[  6.4 -14.9  15.9  -1.2  -4.3   8.9   2.8   7.3  18.4  -7.5   2.6  -5.7
   1.4  12.5  12.2   3.9 -10.2  -6.9  12.8   6.1  -0.4   5.0  -4.5  11.5
 -12.6  -1.5  -5.2] => J_816
[  4.9  -2.8  -2.2   3.0  10.4  -5.2  -5.6  11.2 -16.9  -1.2 -16.3 -23.5
   2.7  -1.1   6.8   7.0  -5.6  -5.4  -1.6  -1.8  -6.1  -1.3  -2.1  -2.5
  -1.9   5.1 -10.1] => J_816
[ -0.9 -10.3  11.1   9.3  -3.4 -26.2  -4.5  12.4  -1.6 -12.0  -8.8  12.2
   8.6   0.2  -9.9   1.8  -3.0  -1.3   7.4  11.4   7.2  -6.4  -6.9  -2.0
  -1.4   0.2  -3.6] => J_816
[ -2.6  -1.8  11.6  -7.5   9.0 -16.4  -0.2  19.2  -4.4 -11.8 -11.9 -16.0
   2.1 -19.3  12.5  -3.5   9.4   0.3  11.2  -0.6  -2.9  -4.9   0.9  -0.7
   5.2   0.9   3.8] => J_816
[  4.8 -14.9  -2.4 -11.2   1.4 -12.5   1.6  13.9  -4.2   9.5  -1.9   1.6
   2.6  12.4  12.7  -8.2   9.1   0.6   8.3  -3.2 -19.3   4.3   8.4  -3.7
  -7.8   0.2   1.0] => J_421
[-0.4  9.4  7.6 -0.7  7.4 -1.6  4.6  2.2  8.5  0.2 -1.8  3.9 -4.3 -8.7
 -3.1 -7.7 14.4 -0.8  4.0  4.8  2.6 -7.7 -2.6 -3.5 10.0 -2.8  3.5] => J_421
[ -7.1  -1.7   2.2   1.3   2.2 -11.1  11.1   3.0 -13.4   9.5 -17.6 -13.2
   5.1 -17.2   9.1  -3.2  10.5  -0.9  -2.3  -7.9 -12.1   6.0   0.7   0.6
  -7.9  -7.3  -0.6] => J_421
[ -3.0  -6.0  -1.5   1.1 -11.7  -4.0  10.5   9.0 -12.5  28.9 -20.2   2.6
  -6.7 -10.9  -2.9  -8.6   7.6  -0.9  -0.5 -11.6 -12.0   4.2  -1.0  -7.6
  -5.4  -3.3   2.3] => J_421
[ -5.9  -5.2   4.9   0.0  12.5   3.6  -6.9   7.5   7.9   5.3  -4.4 -13.0
  -3.2  -8.7  -3.1   1.6  -8.4  -7.8  -2.3  14.0  -4.3   7.1   2.1   2.4
   0.0  -6.4 -16.3] => J_816
[ -7.7  10.1  -2.3 -14.1   5.7   2.7   2.8 -27.0  13.7  12.8  26.9  18.1
  -7.2   7.9  18.1  -9.9  14.2   5.2   1.8  -2.3  -9.2  -6.5   2.9   9.5
  -1.0 -13.2   7.6] => J_575
[  8.3 -11.2   8.2   7.8 -11.7 -20.3  -6.3  12.6  13.5  -3.4  -4.5  -3.5
   2.4   3.9   1.3   3.1  12.5  -0.7   7.2   0.9  -4.8   3.0  -3.9   7.5
  -8.7  -0.2   5.8] => J_421
[  3.1  -7.3   0.8  -4.2  -7.4 -17.1  -5.4  -1.3  -0.2  -9.1  15.0  23.8
   5.0  15.7  -8.9  -3.0   0.7  -0.4   7.8   2.8 -14.4   1.5  -2.5  -1.8
  -6.9   4.6   7.1] => J_575
[  0.9  -5.2   3.6  -0.4  -5.1 -12.1   7.4  14.7  11.0  -2.2  -3.3  -6.2
  -4.8 -12.6   7.6  -4.6  10.2  -3.9  -2.5  12.1 -13.1  13.2  -1.0   5.1
 -13.1  -9.6  -0.6] => J_421
[  1.0  -8.3   4.5  -1.6 -21.0  -5.9  12.4  14.4 -15.7  11.6  -4.4   3.7
  -5.5  -0.5  -1.1  -4.3  -2.6   0.2   5.4  -3.6 -12.6  -1.9  -1.8   0.5
  -1.2  -1.5  -0.4] => J_421
[ -1.0 -15.5   6.1   6.1 -12.2  -0.2  11.1  13.0  -7.6   7.7 -11.5   9.1
   1.1  -2.9  -5.1  -4.8   1.1   3.2   7.8  -0.6 -11.2  13.8   3.7   1.4
 -18.0  -3.4   0.6] => J_421
[ -0.1   1.7  13.3  -4.7  -2.2 -20.4  -3.6  12.6 -10.9 -20.0   1.4   5.1
  -4.2  -3.1  -3.8   1.7 -14.3  -5.3   8.8  10.7  -7.2 -25.5  -6.1  -6.4
  16.3   7.0   8.1] => J_816
[ -3.7  -9.4  10.8   9.1   4.4  -2.9   2.4  -1.5  -0.4 -17.6  -9.1  12.4
   5.1  13.0   7.3  -8.6   8.0  -3.5  14.1  -8.3   1.6  -4.4 -11.7   4.1
   2.1  20.7   6.6] => J_816
[ -6.8   5.8  12.3   4.4  -5.8   4.9  12.1  17.7  21.4   3.6 -25.0 -12.1
   5.6 -12.5   8.0  -2.8  -0.6  -1.0   7.7   2.0   6.5   2.6  -8.2   3.7
  -2.0   0.3  -8.7] => J_816
[ 11.1  -0.6 -15.3  -2.4 -14.2 -18.7 -16.7 -10.4   2.2  -3.2   7.2  -9.2
   0.1  13.5 -13.2   3.5  -2.2 -12.9  -6.8   9.8  -8.3   7.3  -9.1   1.9
  -7.9  -0.5  -5.1] => J_575
[  6.0  -4.6   1.5   9.3 -10.5  -8.0  -6.3   7.3  -4.5  -0.3  -9.5 -12.9
   0.4  -4.1  -3.2   4.1  -1.0  -4.8  -3.6   0.0   6.3   7.4   0.8  -0.2
  -6.1  -1.6  -2.1] => J_816
[  6.4 -12.9  -0.3  -3.2 -13.4  -3.0   1.1   0.6 -22.0  -1.9  -9.2   2.2
  19.5   9.0  -3.0  -1.6  -6.7   0.1   6.3   5.6 -28.9  22.7  -2.5   2.8
 -34.6  -0.6  -2.8] => J_421
[  7.8  -0.4   4.8  -5.7 -12.4 -10.3   7.8  11.2   9.1  26.5  -2.5  -9.8
   5.7 -13.9   0.2  -3.8  17.4   3.3  -8.4   5.8 -15.7  21.8  -5.7   1.6
 -14.7  -8.1   2.8] => J_421
[ -4.1  -2.1   1.1   0.6   8.0  -1.7   1.8  -2.1  -3.9   4.5  -3.4  -4.2
 -16.7 -24.2 -10.6  -0.5   5.9   4.2 -14.5   2.6  -3.5  12.8   4.0  -0.9
   0.7 -18.5  -6.8] => J_421
[  6.4  -1.8 -15.0 -10.3  -4.9  -8.1 -13.7   1.3 -25.5 -12.3   9.1 -12.7
  18.4 -10.8 -10.1   5.0   0.9  -3.1 -16.3  15.1 -17.6   6.3   5.1  -5.5
  -6.2  -6.0  -7.5] => J_575
[  2.5 -12.4   8.6   1.5  -4.9 -13.2   3.6  -3.0   6.2 -16.2   2.0   0.2
  -6.1   0.5   3.1  -0.1  -4.0  -6.3  15.2   2.0  -5.0  -8.0  -2.0   8.0
  -1.0   2.5   1.8] => J_816
[ -5.2  -6.6   2.3   4.1  10.9  -5.5   6.5  21.4 -21.3  -7.6 -21.3 -15.6
  -3.0 -21.8   0.3   0.9  -3.7   0.7   0.6   8.1  -5.9  -1.6   2.9   5.0
  -2.3  -4.8  -1.5] => J_816
[  0.7  -0.1   4.8   3.3  -5.3 -17.1  -7.4  -2.3   3.1   4.4  -7.5  -4.6
   2.6 -18.8   2.9  -5.8  15.6 -10.0  -2.7   2.4 -11.3  10.7  -3.1   3.5
  -4.3  -6.5   1.1] => J_421
[ -3.6  -2.8   6.3  -2.9  -3.7 -18.4  -0.4   3.6 -14.0  22.3 -10.6   1.3
   4.5  -9.8  -5.2  -5.7  28.3  14.5   6.5  -5.9 -36.7   8.5  -0.7  -5.0
  -9.7  -2.1  -0.5] => J_421
[ 10.6 -10.2  11.1   4.7 -26.5 -17.1  18.0  18.2   6.0  14.4 -14.5  -1.8
  -0.7  -2.6   3.1  -7.8   6.6   5.1  14.5 -13.4 -10.6  11.7  -3.4   7.0
  -5.9   0.2  14.2] => J_421
[ -6.6   1.7  11.8   9.4  -1.6  16.6   0.9  17.3   0.3   4.0 -15.1   8.6
   7.0  -6.3 -14.8   3.2   1.0  -4.8  -2.7   4.1  -4.2   5.5  -4.7  -1.6
  -1.5  -8.0  -3.9] => J_421
[  0.8  -2.6   5.8  -7.1  -4.3   0.1   9.5   9.0  10.7  18.2  -7.8  -2.1
   0.8   1.1   8.2  -5.7  11.2  -3.5   7.8  -2.3 -15.1   9.8  -3.4   0.4
 -12.3  -4.1   0.3] => J_421
[  4.9 -10.8  13.5   7.0 -14.1 -21.2   8.9  21.3   1.4  10.9 -11.5   0.5
  -7.5 -14.0  -1.0  -9.2   5.0   0.9   3.9   6.4  -6.4   9.7   0.4  -4.0
  -6.2  -3.0   6.9] => J_421
[  5.2 -18.6 -13.2  18.1  -7.2 -24.7 -20.8 -21.8  -9.5   8.8 -16.2  12.3
   4.5  13.7 -12.8   6.4  18.1   0.9  -8.1  -6.7 -14.9  20.6  -9.4  -6.7
 -10.6  -1.5  -7.2] => J_575
[ -4.5 -16.6  10.1  -6.6 -17.0 -14.9  10.0  18.4  -9.6   7.1 -21.5  -5.4
   3.4  -7.5   3.9  -4.7   5.6  -0.5   9.8 -12.0 -11.0   5.3  -1.1  -1.6
  -9.1   1.5  -0.9] => J_421
[  0.5   3.7  -2.3  24.6 -22.9 -13.5 -14.5 -17.0  -2.0 -10.5 -23.3 -22.7
  10.5  -1.6 -11.2  13.4   6.1  -9.0  -7.0 -10.0  -1.6   6.1 -13.8  15.1
  -7.8  -7.0 -20.4] => J_575
[ -0.6  12.5 -12.3  -1.9  -9.8  -8.8  -4.6   8.6  -6.7  -5.7   1.1  15.9
  24.1  11.3 -22.3  11.2 -10.3  -2.9   3.2  17.2 -13.5   3.1 -12.6 -11.6
  -6.1   4.7  -9.6] => J_575
[  5.5 -16.0   5.0   1.9   3.2 -13.1   6.8   2.1   2.8  14.6  -9.7  -5.2
   1.8  -1.6   9.0  -1.7  14.4   3.2  -1.2  -1.6  -8.8  14.3   1.0  -5.1
  -9.7  -2.2   3.0] => J_421
